z527-z524: [-335  433 -286 -313  191 -129   24  168 -198 -199  108  274  170  187
  100  -88   69  116  -69 -231  276  140   84 -103  -28   -1  -95  138]
z527-z524: [  -8  -61  -50   77 -243  141  -85  -16   10  118   41  -44  -30 -115
  186  192  -68    2   60  130  -83  180  -26  -63  123  -47   76  -67]
z527-z524: [-265   34 -248 -201  144  127  -46 -311 -433  -56   44  352  171   11
  233  314 -176   36  297   55  117  103  125   87  110  -73   12  388]
z111-z179: [  57 -222   82   90  -95  108 -192 -180  -20   77    4   -3   57 -135
   87  196  -97  -90  132   96  -98  101   82  -63  106  -13   89 -100]
z527-z524: [-178   13 -195 -161  154  -46 -213 -269 -269 -109  202  295  228  112
   30  -59   54  -45  180  -94  181   49  121  -53  -52  -24   56  135]
z55-z198: [  10 -219  171   86  -13  -24 -125   78   43  239  -53  -83   52 -180
 -108  138  -98 -168  149   49  -56   48  113   27  130  -82  109 -246]
z121-z735: [ -83  275 -190  -40 -200   44   54  171    0 -102   93  128   65  -43
  297  277  -86  157   -5   -2   61  117  -56   16   89  -14  -87  163]
z121-z735: [  93  245   31  121  105 -162   58  568  300   49   44 -173   12   17
  -91  -53  231  -21 -185 -130   56   40  -41  -94   54   12   18 -330]
z233-z806: [ 122  166  141   98  616 -290  -70  391  262   81  -36 -413   26   58
 -181 -230  354 -197 -333 -291   62  196  121 -409   81  107   82 -627]
z111-z179: [ -49  309 -257 -133  297 -133 -143  -20  -72 -171  165  152  232   94
  197   41  137  -30  -48 -138  128  303   97 -285   63   90  -17   -8]
z121-z735: [-162 -165  -17    9 -105  199 -118  -98 -153  209   60  170   90  -95
  188  283  -95  -48  252  171  -74   77   34   84  105 -100  122   55]
z55-z198: [  75   97   35   44  223  -50  -37   16   -9    1  -58 -184   24   39
  -36 -120  159 -100 -176 -153   55   48   62 -244   24  100    8 -200]
z55-z198: [ -90   22   -4  -97 -157    7  183   11  -19  -30  -62   76  -94  -57
   -4   28 -181   96   17   96   11  -50  -96  207  -38  -52  -91  229]
z946-z21: [ 90  27 -71  22  50 -12   7 -38  42  80  35   3  11   8  19 -44  91 -83
   4 116 -79 115 -66 -55   5  34  36   0]
z233-z806: [ 135  117   59   55  -15   -9   16   89  155   85 -159 -318 -101  -46
  130   -6   16  -28 -273  -44 -168  217   17 -308   90  127  -61 -268]
z55-z198: [  18 -206  -42   45   17  113 -301 -412 -258    4   65   99  187  -21
  120  192  -60  -90  236  -47    0  -16  198  -99   72    7   83   25]
z946-z21: [ -88  110  -83   32  -76  219  103   51 -118   87  -91   15    5 -185
  431  594 -234   94   88  133  -72  178    1   39  268  -36  -34  174]
z121-z735: [-100  219  -72 -154  441 -198 -127   76  -57  -97  -31  -84  122  140
   32  -73   93  -18 -154 -321   90  200  250 -341   63   84  -41 -246]
z111-z179: [  7  73 -14 -25  78  -9  26  11 -37 -20 -77 -66 -19  27 -21 -50  26 -14
 -80 -57  23  41  39 -99  26  38 -21 -43]
z946-z21: [  23 -190  186   39  -77  -33  -97  -18   71   63  -27  -77  -22  -65
 -206 -181    8 -114  -23   -5    4  -36   26  -25  -48  -15   62 -204]
z527-z524: [  31  157   68   27   36  -60  243  277  113    0 -118 -137 -107   -9
  -50    2   -7   76 -150  -56   19 -127  -83  104   -8   12 -104   23]
z111-z179: [   6  210 -235  -12  164  -87 -127   16  -92   11  137   77  225 -110
  191  262   22 -127  100  -10  130  336   74 -177  211    3   52  -21]
z111-z179: [-104  127 -240  -95 -100  177   32  -87 -107  -21   53  211   17   12
  346  260  -78  112   91  196  -95  244  -58  -12   96   -9   -7  250]
z121-z735: [-290  102 -228 -139  -67  108  -61    4 -206   15  147  254   95   24
  203  151  -31   68  153   50  115  171   15   19   69 -105   66  144]
z55-z198: [ -76  -29 -186  -44  -68   20  -27 -146 -156   31  199  282  115  -30
  -27    4   24  -79  248  174  129   23 -100  176  -27  -96   93  254]
z527-z524: [-139  124  -48 -135  246  -88  132  134  -64   64 -106  -47  -48   45
  -51  -37  -20    5  -45  -49   39   92   51   -8   48  -29  -25  -12]
z55-z198: [ -50  111  -11   53  -62   59  140  250   34   97  -78 -117  -75  -78
  159  273 -101  104  -19    1  -31   12  -22   72  134  -53  -38    3]
z527-z524: [ 280  -32  176  204 -232  -59   21  232  403  -60   24 -228 -148   12
 -181 -276  180   17 -245   -4  -92 -112 -161  -53 -127   72   -6 -263]
z527-z524: [  -3  206   -1 -131  -24 -172  263  209  124 -146  -81   21 -102   91
 -167 -229  -27  127 -163  -63   45 -142 -104  150 -150   28 -182  150]
z233-z806: [  23  119   75  -48  -43 -217  159  258  155 -153   13    4  -56  135
 -359 -411  116   69 -152 -171  155 -315  -90  164 -237    4 -109   12]
z946-z21: [ 134 -190   97  158  -20  181    0 -170  -14  169 -108 -114  -43 -179
  189  345 -131  -71   98  199 -201   66  -11   15  158   12   49   20]
z121-z735: [-123  -53  -60  -54 -168   17  -11   64  -13  176   32   88   12 -164
   62  182 -170  -45  172  188  -33  214  -18   98  124 -125   63   17]
z111-z179: [  -9 -107  183   45  144  143   65   33    1    8 -212 -118 -107  -38
   47  178  -86   43  -54   17 -104  -11   78  -17  104   14    4  -76]
z55-z198: [ 205 -231  189  102   98  -10  -69 -141  213 -119   43  -40  -82  124
 -206 -332  205  -36 -105   47 -122 -142  -77  -31 -202   88   58 -117]
z946-z21: [-122   91 -326  -47   66  145 -103 -185 -276   38  195  285  179   51
  269  236   65  -17  251  118   61  162    5  -12   97  -48  105  244]
z111-z179: [  97  322  -23 -118  162 -337  190  374  288 -137  -61 -165 -120  152
 -337 -539  219   -6 -370 -146   84   94  -86 -155 -139   94 -110 -208]
z946-z21: [ -34 -144  -36   55 -344  145  105    0    4  116   49  126  -87  -93
   66  203 -167   96  225  254  -95 -106 -146  336    7 -138   27  248]
z121-z735: [-165  -25  -36  -38  240  108 -131 -114 -231   69  -16   35  113   -6
  189  238  -25  -39   97  -69   35  116  173 -128  144  -17   75  -43]
z233-z806: [  91   40  119   89  -39  101  175  129  159   61 -177 -207 -159 -105
  203  234 -112   86 -157   93 -199   64  -77  -13  100   55  -82  -24]
z233-z806: [-100   15   37 -187  309 -234  -46  -10  -11  -21  -57  -72   -6   71
 -274 -377   66 -125 -127 -135  104  161  114 -179  -57   19   16 -215]
z55-z198: [ -29 -224  -43   39 -376  253  -33 -330 -147  -38  122  267   -8   53
   98   52  -69  119  228  177  -70 -282 -119  274 -153  -55   18  369]
z233-z806: [  -7 -254  133 -169 -221 -133   11 -223   68   65 -123  -18 -151  -73
 -309 -366 -210  -89    2  154 -119   74  -21   70 -138  -30  -36  -21]
z121-z735: [   0 -101  150  -18 -108   -6  145   24   96  -81  -37   29 -141  132
 -218 -297   35  114  -77  -11  -31 -349 -115  223 -249   -2  -71  110]
z527-z524: [-323   92 -239 -174   54  -11 -252 -125 -315   92  168  170  235  -37
  224  168  -65  -69  177 -105  181  292  183 -171  138  -86   86  -25]
z527-z524: [ 384   70   54  100 -293 -112  288  110  412 -320   29   -4 -233  169
 -308 -476  169  172 -240  101  -87 -357 -349  233 -350  114 -168  216]
z233-z806: [ 105   89  116   90  -85 -198   13  425  298  -22  106  -54    5   73
 -385 -430  290  -73 -164 -117  135 -174 -107   20 -168    1   32 -279]
z111-z179: [ 257 -141  221  147 -118  -54    3   31  272  -67  -24 -130  -95   34
 -236 -281  120  -26 -145   -3 -102 -216  -93   19 -170   81  -21 -145]
z121-z735: [ -8  50 -83  -3  14 -17  13 143  34  15  28  41  -2   7 -42  27  35   0
  56  54  20  95  -3  16  65 -52  52 -32]
z946-z21: [-186   26  -63   24 -132   42 -145  176  -56  226  177  100  153  -98
   93  114   61 -105  131   28  101  123   -2  -14   86 -109  137 -137]
z946-z21: [  49 -143   57  149 -214  194   -7 -189 -158   76  -49    0   48 -183
  228  455 -239   33  196   54  -45 -190   23  179  115  -34  -32  209]
z111-z179: [ 308 -200  167  272 -109  -60 -115   61  212   87   52 -144   37 -192
 -218    7   73 -209   68   85   -5  -47  -43   19   58  -10  119 -236]
z527-z524: [  70    7  -51   84  112   -2 -244  -36    7  146  126  -36  162  -39
   56  -32  218 -234    0   19    1  265   47 -303   91   53  157 -284]
z121-z735: [  66   85   73  -35  496 -170    8   71   58  -96 -158 -229  -19   25
  -54    8   21  -40 -173 -188   11  162  176 -236  115   85  -34 -230]
z233-z806: [ -23 -280 -158   56  -83  235 -373 -601 -300   22  309  365  269  -10
  246  188   49 -128  380  181   -8   36   28  -10  -13  -19  189  223]
z527-z524: [ 225 -188  209  177 -220  129  -74  -19  223   64 -109 -183 -110  -76
   24   15   -3  -31 -104  113 -257   23  -25 -119   20   79   24 -226]
z121-z735: [ 221   62  295  142   25 -210  244  435  358  -45 -157 -323 -188   91
 -403 -372  158   52 -314 -213    1 -420  -96  114 -192   66 -128 -223]
z946-z21: [  69  253 -107   26   89   52  180  132   48  -93  -93 -119  -86   12
  247  223  -17  141 -155   -9  -53  112  -49  -82  117   71 -101   88]
z55-z198: [ 124 -281  173   84 -152  -34 -338 -178  184   16  142  -22   64  -33
 -136 -280  128 -174  -32   33  -87   97   22 -209 -108   50  131 -342]
z946-z21: [-165 -344  -40  -19 -188  196 -246 -464 -343  124  154  319  181  -95
   87  195 -156  -99  424  155   33  -84   70  183    1 -124  140  234]
z121-z735: [ 130   69   50  -32  288 -175  -66 -164   -8 -122  -93 -216   19   89
  -83 -225   81  -69 -219 -254   28    6  131 -280  -54  158  -87 -160]
z121-z735: [-151  200   13   28    0  -58   -5  387    0    6   87   -3  105   28
  -46  -17  134   26  -70 -244  242 -144   28    8   -1  -50    6 -146]
z111-z179: [-328   29 -232 -168   34   93 -233 -185 -267 -103  344  449  232  254
  139 -118  192   75  183  -80  166  -63   34   11 -171  -55   97  186]
z55-z198: [  82 -146   19  235 -131  175 -126   59   65  181  126  -28   38 -169
  122  258   74 -112  141  195  -42  118  -73   -6  157  -70  196 -138]
z233-z806: [  88  188  200  156   -3   89  307  442  288 -107  -89 -152 -177   40
   22  -27  170  162 -333  -29  -11 -232 -230   91  -82   77  -93  -26]
z946-z21: [-215  -82 -300 -103  -62  119 -342 -352 -330  -69  375  505  311   95
  152   78   82  -40  384   62  164   71   71   23  -33  -94  168  232]
z946-z21: [   6  294 -193  -18  -89    6  165  131  -17  -96   21    2  -33   48
  139   53   27  130  -97  -34   76    5 -105    9   12   26 -101  178]
z527-z524: [ -67  -81 -223  -14 -208   84 -190 -236 -109  -36  307  289  120   41
  102  -10   67    1  229  139   58   63  -77   56  -65  -73  120  175]
z233-z806: [  54  -19   89  -70 -102 -221  211   51   88 -192   -7   57 -106  149
 -448 -457   10  104  -48 -121  133 -489 -115  346 -327  -22 -148  214]
z55-z198: [  87  -50   34  -28  317 -197   64  -11    4   36  -98  -98  -13    0
 -231  -69  -27  -98   52  -40    9  -23   85   52   25  -11   -6  -34]
z55-z198: [  36  -18   51   -8  -74   44  280  154   95  -15 -186  -16 -194  -47
  -33  168 -203  153   36  157 -127  -85  -76  272   46  -60  -89  193]
z55-z198: [ -14  262 -144  -59  166  -82  186  259   49  -47   -9   22  -32   68
  -27  -31   99   43  -77   11   72   93  -73   15   35   -2  -31   63]
z233-z806: [-498   52 -411 -165 -383  177 -135  -20 -423   82  443  637  254  117
  124   82   38  105  488   78  313 -147  -68  363  -90 -278  153  430]
z233-z806: [ 175 -110  154    9  439 -173 -185 -189   97   36 -143 -310   19  -72
  -31  -47    6 -215 -159  -96 -133  326  207 -407  122  140   31 -397]
z111-z179: [-198   35  -38 -157  310   77 -103 -220 -233   -6  -92  -13   51   61
  233  101  -45   -1  -60 -109  -20  221  189 -267   91   62   -2  -46]
z111-z179: [ 126  -41   70   82 -430   33  262  150  149   45 -124  -69 -203  -85
 -103   38 -190  136   21  144 -113 -251 -170  332  -53  -60 -118  190]
z111-z179: [-117  135   47 -144  259 -294  -31  283  120  -88   40  -28   43  121
 -288 -364  149  -36 -161 -246  177   32   88 -105  -98   -5  -10 -266]
z946-z21: [-150  154 -117 -134  175 -103    6   66  -80  -41   64   33   21  162
  -87 -258  153   10  -84 -143  143   28   23  -88  -83   -3    7  -35]
z946-z21: [-180   60 -196  -52  185  153 -101  -44 -258   58   61  210  166  -21
  261  387  -30  -18  232   64   54  215  126  -44  218  -69  109  100]
z121-z735: [-111 -174   59  -62 -115   82    1 -186 -171  -30  -38  140   -8    5
  -91  -14 -137   40  147   16   45 -210   36  195  -76  -65  -10  185]
z233-z806: [ -83   85 -184  -92   32   -6   -5  -81 -179   -7   36  135   80   38
   63   91  -51   19  137   -7   62   38   55   36   44  -37  -11  168]
z55-z198: [  45 -184   70   43 -152    5    6   -3   87   93   28   57  -43  -62
 -141  -44  -43  -47  128  168  -73  -57  -73  176  -41  -73   59   19]
z111-z179: [  37  241 -108 -150  255 -293  -63  110   65 -169  -29  -76   71   42
 -122 -169   36  -57 -158 -200  120  287  153 -286   64   73  -63 -203]
z233-z806: [-132  -54  -46   -8   52  152 -209 -219 -176   28   53    1   87  -23
  304  218  -36    1   36  -51  -13  173  124 -210  108   14   66  -66]
z527-z524: [112  11  19  88 -36  -2 -75  -7  60  22  60 -12  74 -35  13 -18  97 -91
 -26  11  -6  17 -32 -82  -4  53  27 -78]
[ -31    0 -180 -110  137   -2 -228 -334 -190  -78  127  181  167  130
   58 -120  111  -84   83  -31   29  151  108 -210  -37   62   57   37] -> z527-z524
[ -55   94  134  -85   36  -48  220  200   46  -11 -282 -168 -147  -46
  -30   74 -207  109 -153  -88  -47  -36   62   46   59   11 -157  -16] -> z527-z524
[-307  235 -201 -186  456   24  -34  -47 -346  -67    5   93  144  149
  269  208   17   86   18 -245  164  105  210 -155  112    3  -20   93] -> z946-z21
[  92   35   -5  270   39  229  -75   42 -161  124   -4 -121  114  -74
  197  350  129  -76   61  -77   74 -114   54  -93  190   20   99  -76] -> z121-z735
[  63 -303  144  134 -402  263  -32 -221   20   65  -53  -32 -130 -145
  137  194 -195   61   91  214 -191  -76  -78  122   16  -34   29   82] -> z233-z806
[ -69  -16 -160  124 -430  294 -100   -6  -16   19  228  178   35  -76
  402  377  -39  149  165  191  -50   75 -131   80   86  -85   86  154] -> z55-z198
[  98 -132   61  -41   94 -188 -108 -109   82  -36   58  -10   -4  150
 -406 -547  207 -140  -52  -60   32  -87   10  -69 -216   36   58 -166] -> z121-z735
[-35 136 -85  -4 -70 -10  13  88   3  19  22 -67   0 -41 132  87 -24  36
 -59 -41  33 113 -12 -77  68  -3 -26 -29] -> z55-z198
[  34  211  -33  -26  258  -97  304  309  115  -53 -111 -108 -160   98
 -160 -145  125   63 -169   -2   48  -20 -109   67  -12    7  -47   31] -> z527-z524
[ -50  -20   66  -93  195 -166   54  -29  -61  129 -148 -176  -38  -17
 -126  -90 -103  -71  -38 -119   -6   -5  111  -22    9   -3  -57  -87] -> z527-z524
[ -23 -119 -159   98 -498  163   37  -92  -48  126  236  232    5  -58
  150  197  -94  105  313  255  -48 -203 -222  394  -71 -149   41  372] -> z946-z21
[-163  260 -174  -85  202   52  -69    7 -182 -156  102  128  151  205
  251   69  147  127  -67 -241  125  -28   96 -158  -17   67  -46   77] -> z55-z198
[  -5   60   82 -111   84  -62  218   14   49  -87 -177  -90 -173   58
 -142 -240  -32   54 -203   -7  -18  -42  -67   23 -104   56 -114   66] -> z233-z806
[ 492   23  532  188  105 -269  333  381  643 -120 -347 -595 -387  142
 -590 -795  307  -28 -701 -179 -188 -376 -200 -118 -339  269 -196 -445] -> z111-z179
[ 135  431   35 -109  251 -365  442  629  476 -131 -225 -363 -320  149
 -263 -421  134  147 -530 -126  -59  118 -148  -96  -84  105 -213 -214] -> z55-z198
[ 125  -23  197  -18 -107 -220  165  248  316  -57 -139 -198 -208   27
 -364 -368  -24   49 -212  -56  -60 -138  -67   87 -152   14 -109 -161] -> z111-z179
[-311  -61  -59 -207  134  -57   19   28 -154  144  -37   61  -36   -5
  -45   25 -159   13  142   18   39  146  107   88   65 -152   52    5] -> z527-z524
[ -14 -215  281  103  -91   82   27  104   81  219 -168 -179  -90 -183
  -19  167 -160  -52    9   59 -126  -61   31   83   87  -51   27 -177] -> z111-z179
[ 204 -229  100  113 -129  134   -3 -349  -56   -6 -119  -43  -46  -90
   58  169 -169  -12  101  123 -169 -140    4   85   12   53  -42  167] -> z527-z524
[  58 -184  221  107 -145   97   99  -91    1   27 -106  -71  -81 -121
  -36   88 -140   14   13   46  -33 -272  -67  205  -47   -8  -48  109] -> z121-z735
[ 134 -126  105   59  -21   33    8 -129   60  -32  -98 -115  -96  -12
  -45  -41  -37   -1  -55   36 -109  -41   -1  -28  -20   50  -18  -30] -> z111-z179
[ -44  152 -144  -95  200 -212 -226   54   15 -101  222   87  179  158
 -161 -373  302 -125  -76 -186  199  167   74 -273  -85   39   86 -237] -> z121-z735
[ 144   17   28   92   57  -67   25   42   42 -113    8  -46   11   65
 -140  -70   86   20  -18 -117   69 -223    6   57  -59   29  -31   13] -> z233-z806
[ 186 -135   84  109 -174   12   23 -116   89   22  -44 -113  -89  -24
  -71  -62  -35   -1   -8   52 -117 -150  -61   66  -69   31  -32   20] -> z233-z806
